Where the symbols take the elements:
state | η β κ δ ρ τ
DG | PC QN BH CH JT none
DM | ZP FF BQ GH LT BG
TQ | SM SC none ZC BQ LT
LG | JP ZC none SC QQ CM
CH | BG DG ZP ZS HP none
QS | LQ LT ZC CM GH NJ
LD | ZS BG GH ZR NJ none
SC | BM LG none TQ PJ TL
JB | QL BQ none QQ ZC GH
BR | PJ MC none BZ BM BH
JT | QR TJ LC HP DG none
QQ | MC JB none PJ LG ZZ
HP | FD JT HL SF CH none
ZP | DM BH BZ BP HL CH
QR | JT QZ TL FD PC none
BZ | BQ BR none QL SM ZP
MC | QQ QL none BR JP GD
QL | JB BZ none MC LJ BP
FF | BH ZZ PJ DM TL PC
GD | ZZ BP MC BH JJ QN
LJ | ZC SM none JP QL LQ
LC | TL JJ BM HL BH JT
ZZ | GD GH QQ FF CM ZR
JP | LG LJ none BM MC JJ
LQ | QS HL LJ JJ BP SF
PC | DG ZR FF BG QR none
TL | LC CM SC LT FF QR
GH | BP DM JB ZZ QS LD
HL | LT LC SM LQ ZP HP
LT | HL TL TQ QS DM FD
CM | JJ QS LG TL ZZ QZ
SF | NJ HP LQ TJ ZS none
BM | SC JP none SM BR LC
ZS | LD CH BP QN SF none
BH | FF GD BR ZP LC DG
BP | GH ZP QL GD LQ ZS
BG | CH PC DM LD FD none
NJ | SF FD QS QZ LD none
FD | HP QR LT NJ BG none
TJ | QZ SF JJ JT QN none
QZ | TJ NJ CM QR ZR none
ZR | QN LD ZZ PC QZ none
ZC | LJ TQ none LG JB QS
QN | ZR ZS GD DG TJ none
BQ | BZ PJ none JB TQ DM
SM | TQ BM none LJ BZ HL
PJ | BR QQ none BQ SC FF
JJ | CM LQ JP LC GD TJ

The rows follow the links: the fewer symbols apart two elements are, the more alike their rows tend to be.

Each row is also shifted at random along 10 hidden directions that mean nothing.

Some elements, each with a row of numbers:
TJ [   6   34   29   34  -39  -41    8   68 -166  -39   37   24  -59   73  -45  -63   33 -124   31   -7   18    5  -75   -1  -34  -34  -26   -9  -39   15  -40  -26  -37   48  -34 -152   33 -124  -70   -7   78  105    8  115   31   36   35   41   19  162  -24  -32   -3  -13  -62  -31  -94  -23   45   32   50   80]
BM [  16    3  -12   37  123    1    3   22  -25   66   90   27   -8   87  -29  -14   56  -79   62   89   -8    2   18  -81  -86  -30  -74  -16    7 -185  -87 -111   -1   19   29 -154  -95    6  -42  -59   76  144  104  -36  -89  -14 -148  123   19   37   17   36   36   18  -53 -216  -68   -2   13   52  -77  -41]
LT [  45  -91   -9  -15   61  -74  -96  -95    0  -25  -56   -9   29  -75 -192   76    9  -44  -43  -13  -47   16   -8   79   24   45  -19  -77  104  110   83  -58   97  -29  -38   83  -14 -133  -61   13    9   20    6   50   21  -74  133   28   -6   70   16  -61  -39   44 -105   16   -8  -65   13  -53    7  199]
JP [  17   20   80   -9    9  -32  -46   55  -34  -19  -71    0  -23   81  -77  -29   -2   -4   52  -31  -39   87  -16   30   13  -32   15  -66  -22   13  -56  -91  -26 -100   30   10  -63  -54  -63   71   -1  -48  -29    7 -101  -26   21  -22   -8   -9  -32   47   39   37   21   40    9  -74   -2   77   15    1]
SC [  54  -16  -17  -40  125   31  -51  -16  -35  108   56  -40   93  -49  -40  -53    3  -42   49   42   25   44   -7  -13  -53    9  -81   -4   -2  -34   -7  -69    6   74   -9 -109  -82   37  -18   51   18   12   71  -10  -75   34  -91  112  -18    2   95   76   19    7   45  -27   12  -74  -64  -22 -116   73]
SM [  22  -41   27   46   82   34   31    6 -159   94   30  113   13   83  -29 -145  -11  -46  -20   -5    6   17   81   33  -32   32  -79 -105   92 -183  -31 -126   -2   16   42 -134   -7  -36   11   38  -89  118   79  -39  -66  -65 -138   13   30  -34  -32   43  -25   67  -14 -143  -21   -9   29  125 -102 -104]
LQ [ -20    3   39   45   18  -10  -36   28  122  -82   51  126  -57  -98  126  -61  -57   57  -34   21   -2   -3   34  -46  -56   14   -7  110  -72   13  -15  230  -60   30  107   69   25   92   54   45  -44   24  -22  -90  125   36 -111 -137   71    2  -95   42  -94  -12    6   73  143  -14 -143  -51  -46  -53]
CH [  -3  -10  -21    3  -37   32   25    8  105  -46  -15  -18   17   39   61   21  -52   33   -1    6   58   -4   -5   51   64   70  -26  -69  -16   88  -32    7  -19  -16    2   63 -139   -3    2   36   35 -152  -46  -70  -43   -6   86   82  -98  -75   36   52   42   43   75  142  -65   25   50   48   32  -21]
ZS [  -5    8  -11   42  -87   35   91  -11    2  -69   -9  -25   -1   -2   21   97  -27    9   -5  -84  -40   13   23   87  126  -20   -4  -11  -11  117  -70  -72    7  -20   -6  -30   54   39   67  -21   10   67  -34   62   35   29   34    9    9  -29  -89  -39   41   12   37  -59  -65   79   36   -3   -2  -36]
BP [ -48  -12  -19   23   34   28  -49 -145   55  -37    7  169  -33 -125 -104 -148   76  -90  -90   44   69  -37   61   51 -124  182  -40  -85   -4   79   91  150  -91   54  -50  -50 -100  -77    1  167  -15  -27 -116 -122  123  -64  -33  -62  -72   71  -51  -73  -16  -16 -110  130  -33 -143  -48   78  -65  101]
PC [  59   32  -25  -23 -129  -21   63   45   41 -150 -190  -79  -66  146  -35  162  -30   92 -102  -82   18   47   86  133  132  -67  132   20  108  168   31   -9  -52    1 -101  184  222 -107  108  -14  275  -26   11   67   17  -21  242 -180   -4   15  -50  -85   58  -12   61  201  217   40  -10  -56  315  -93]
LD [  14  -15  -77   25  -56   41  162  -55   17   22   61   71   13   17   74  -17   28  -56 -131  -64   19  -18  104   83   -5  -27   33   49   28  -74   63   22  -99  146 -118  -79  145   26   96  -36  136  162   70   13  124   44  -44  -21   17   67  -82 -130   -6  -75   60  -58   66    1  -83   -1   56 -119]
QS [ -46  -68  -11  -41   32    5   30   38  101  150   66  -68  -53   87  145   16  -12  -69   70   35  -28 -114 -208  -66    2    0   53  -14  -86 -186   28  -96   92   42  -22  -88 -130   52 -197  -71  -70  -84   73  -23  -46   53 -103  254   75   46  107   26 -114  -30   77   48 -138   26   65   39  -48   -6]
JT [  -3   18   66   61   -9  -20  -41  110 -204   13   36  -14  -54   69   77 -105  -33  -13   68   40   18  -77 -125  -72  -80  -45  -40   40  -13 -162  -97  -35   17  -11   34  -31  -96  -67 -109 -107  -74  -71   19   44 -119  -19   33   93  -23   41   91   95  -29   59  -26   -2 -144   58  143   33   47  -23]
LC [  21   15   21   39   70   -4   38    7  -18  -42  -59  -52    3  100  -18  106  -28  -54  -40   12  -40   61  -86   80   25  -46   13 -114   19    7  -46 -268  -15  -39   27  -57  -27  -36   -5  -50   84  106   84   81 -112   23  -27  113   51   43  -10    7   32   89   41  -20  -36   39  102   58  -37  -10]
ZC [  21  -38   12  -47   16   71  108   40  104    5   37  -86   44   49  125  -20  -28   30  -24 -101  -50   69 -107   96   36  -26   40  -21  -41  -40   39  -86  -35   12  -23   28   18   70   14   91   45 -141   73   17  -49   50  -59  135   71  -78   -2   54  -58  -19  229  167  114   11  -78   34   48  -92]
FF [  -6   26  -39   41  -27  -38   15   -5  271  -24   28  -68   12    6   19  314   83   91  -27   34  -52 -108   48 -118   21  -97   79  135   46  -46   14   74   90  -84   -3  132  146  101   23 -224   45  118   68   35   11   -2    2  -49   79  -19  -30 -100    0  -48  -97 -163   21  124   14 -106   38  -45]
TQ [   9  -24    0  -26  105   10  -35  -39    5  160  191   32   18   -2   -4  -95   84  -51   60   88   38  -93  -34 -110  -96   64  -88   -7   28 -124   40   81   64   49    0 -176  -72    3 -130   16  -88   16   66  -18   -4   -7 -149   88   -8   31  106   66  -47  -35  -50  -79 -105  -36   -3    1 -115   83]
MC [  -9   54    1   36   -3    5   90    6 -149 -113   20   85  -70   45  -80   -5  121  -18  -69  -77   -1   15  113   -4  -93  -38   46   36   18  -77  -27   29  -56   27  -59   -6  201  -90   86  -41  101  168    7   44   88  -49  -17 -131   65   88 -122 -162   19  -57  -87 -102   72   22  -34   33  121 -115]
ZP [ -16  -13  -12   36   60   51   18  -60   39  -70  -19   10   61 -155   -2    9    4    5  -46    8  -26   70    2   67   -2   93  -87  -41  -30   62   -6  -12  -38   25   42   71  -85    1  104    9   16   17  -61  -30   60  -25   23   63  -34  -49  -15  -17   24   28    5   58  -15   30    2  -27  -63   15]
CM [  23  -27  -53  -12   26 -110 -123   56 -164   93 -125  151  -64  -12  -65 -183  -34  -58    5   82   52   -3   87  -74 -106   28   28   55  -13 -117   79   71  -51  118    3  -56  -23  -90  -37   65  -19   30  -38 -110   68    1  -23 -164  -22  103   54   -4  -47  -12  -91  -43  132 -141  -70  -16   -3   38]

From each start, follow one symbol. Which element do you reach?
Answers are names.
---
[ -29   29  -56   -8   -3   25   76  -51  110   -6   69  -19  -14  -30   67   72   90  -72  -62   33   24  -79  -19  -51  -73  -12   55   91  -51  -44   78   71  -34   78  -82  -71  109   95   18  -60   61  115   33   -1  135   66  -96   -9   72   67  -65 -128  -15 -101  -17   18   34  -21  -45  -26   -7  -11]
τ
ZR
---
[   6   -3   48   17  -30   21   10    7  -92  -77   18   -2   11  -16   42  -58  -49  -31   -5  -45   -9   74  -99  122   92    5  -32  -72  -48  194  -53  -65  -35    0   -4  -73  -41  -12   10  121   -3  -30  -16  103   43   86   12   67    0   29    6   58   21   30   72   93  -58  -26    7  -12  -45   78]
δ
TJ
---
[  26  -32   -2    4   83   -8    3   13    9   76   15   41   83  -14   64 -159  -70  -42  -28   -7   82   -8    9   64  -83  -34  -41   47   34 -196   42  -19  -90   94  -31   15 -146  -52  -18    0   40 -107   75  -78 -116    4   27  115  -67   38  114   79  -21   60   70  133   74  -98  -31   48   34  -58]
δ
FD
---
[  28   13   13  -11   19   75    7  -83  -67  -65    5   25   16  -60  -58   -9   52   30  -20  -52   -4   59   26   78   -5   99  -65  -88   23  101   -8  -11  -13  -35   -5   40   -5  -40   64   87   -7  -50  -42    9    5  -69   39    8  -47  -90  -47  -10   48   40   -3   93  -40   22   -8   22    4    9]
η
BQ
---
[ -20   61   -1  -69  -36   25   13  -72  119  -25   18   23  -75   86  -37   41  119  -10  -54  -23   95  -37   40   -5  -83   35   53   12   22  113   92  141  -57   27 -151  -42  152  -39  -36  111  145  -44  -37    4   79   10  -11 -159    7   70  -61  -97   45 -138  -29  155   68  -80 -118   41   98   56]
δ
PJ
---
[   4    4  -53  -40   41   25   52  -50 -206   48   22   25   22  -77   15 -148   51   36  -37    4   45  -19  106  -73  -34   55  -57   27   46  -55   24   95  -15  125  -19  -61  130   -5  117   46  -47   65   -2  -15   99  -38  -80 -109  -52  -38   -8  -26  -10  -60   -6  -41   91   21  -54  -64  -27  -20]
ρ
TQ
---
[   1  -29  -80   -3   29   88   82  -46  -25  125   13  -23   23   25   86  -56  -12   -7  -35   45   31 -102    4  -35  -24   49  -22  -66   44 -119   61  -50   13   56  -13 -127   19   94   -4   -9 -163   20   37  -48    5  -23 -167   29   12  -65   57    6   -6   13   60   -6  -99   36   93   67 -109  -77]
η
ZP
---
[ -26   61   28   24 -101  -67  -98   96 -134    7  -73   23 -183  145  -24   -9   29   12   64   72   14 -131  -59 -143   -6   19   77  -26  -22  -11   -5   64   83  -85    2  -25    9  -90 -154  -42 -151  -57 -137  -21   23  -60   14 -128  -10   52    8  -24   -4  -21 -130  -33 -130   29  144   69   65   54]
ρ
JJ
---
[  36  -28   46   48   46   75   86  -59   -1  -21  132   72   48  -33   50 -150  -27  -89  -76  -33   61  -23  -21  126  -82   69 -110  -76   55  -12   25   -4  -59   52  -20 -131  -39  -10  -21   60  -30   14   79   17   -9   39  -72   84   11   30   16   46  -24   41   45  108 -119  -31   46  114  -63   -8]
η
FD
---
[  23  -21   65    9   13  -67  -44   -6 -201  -59 -113  159  -23  -33 -191 -184  -46    3  -21 -113  -82  136  102  122  -27   33    5  -49   57  -58  -24  -64  -37  -32   -1  183  -41 -209   42   96   -4  -81  -42  -33  -43 -171  125  -68  -17  -10  -72  -13  -54   78  -10    8  135  -77  -62   82  125  -38]
ρ
QL
---
[ -28    8   18   18  115  -55  -72   64  -54  -45   79   69  -26 -142   66 -124   50  -70   18   70   13  -33 -115 -148 -158  -13  -37  162 -159 -161  -37  138  -49  112   59   14 -128  -33  -14  -54    2    5  -14  -49   79   31  -37   85    9  116   29   20  -85  -33  -90   24   14  -28  -57  -97  -28   33]
κ
JP
---
[ -14    3 -106  -48   17   26    9  -29  -64  109  -61  -43   27 -123   54  -99    2  -46  -12   63   17   56  -44    5   13   78  -25  -32 -103   24   45  -47  -51  162  -38  -80 -130   48   53   78   11  -36  -67 -102  107   35  -66   89  -75   -9   74   -5    3  -22   75   34    8  -64  -40  -69 -105   75]
δ
ZZ
---
[ -17  -13  -43  -27   20   44   78  -82   85   32   70   13   68  -49  -25   -5   79  -17  -28  -67   -7    3   65    6   -6    3    4    9   -1  -54   50   37  -26    5  -48  -17   54   87   52   20    4   25   15  -45   56  -15  -73  -11   20  -57  -55  -72   10  -52   43  -75   47  -18  -83   10  -24  -86]
η
QL
---
[  -5   16  -29  -47  -27   22  -28  -11  -13  120 -118  -47   -3  193  -67    1  -11   74   33   44   22  -11   79  -12   80    0   33 -151   86    8   48 -111   29  -92  -27  -63   34   57  -36   28  -84  -71  -17  -35 -143  -56  -32  -92  -35 -137   55   44   97   51   58  -29   16  -27   59  118    3  -62]
η
BR
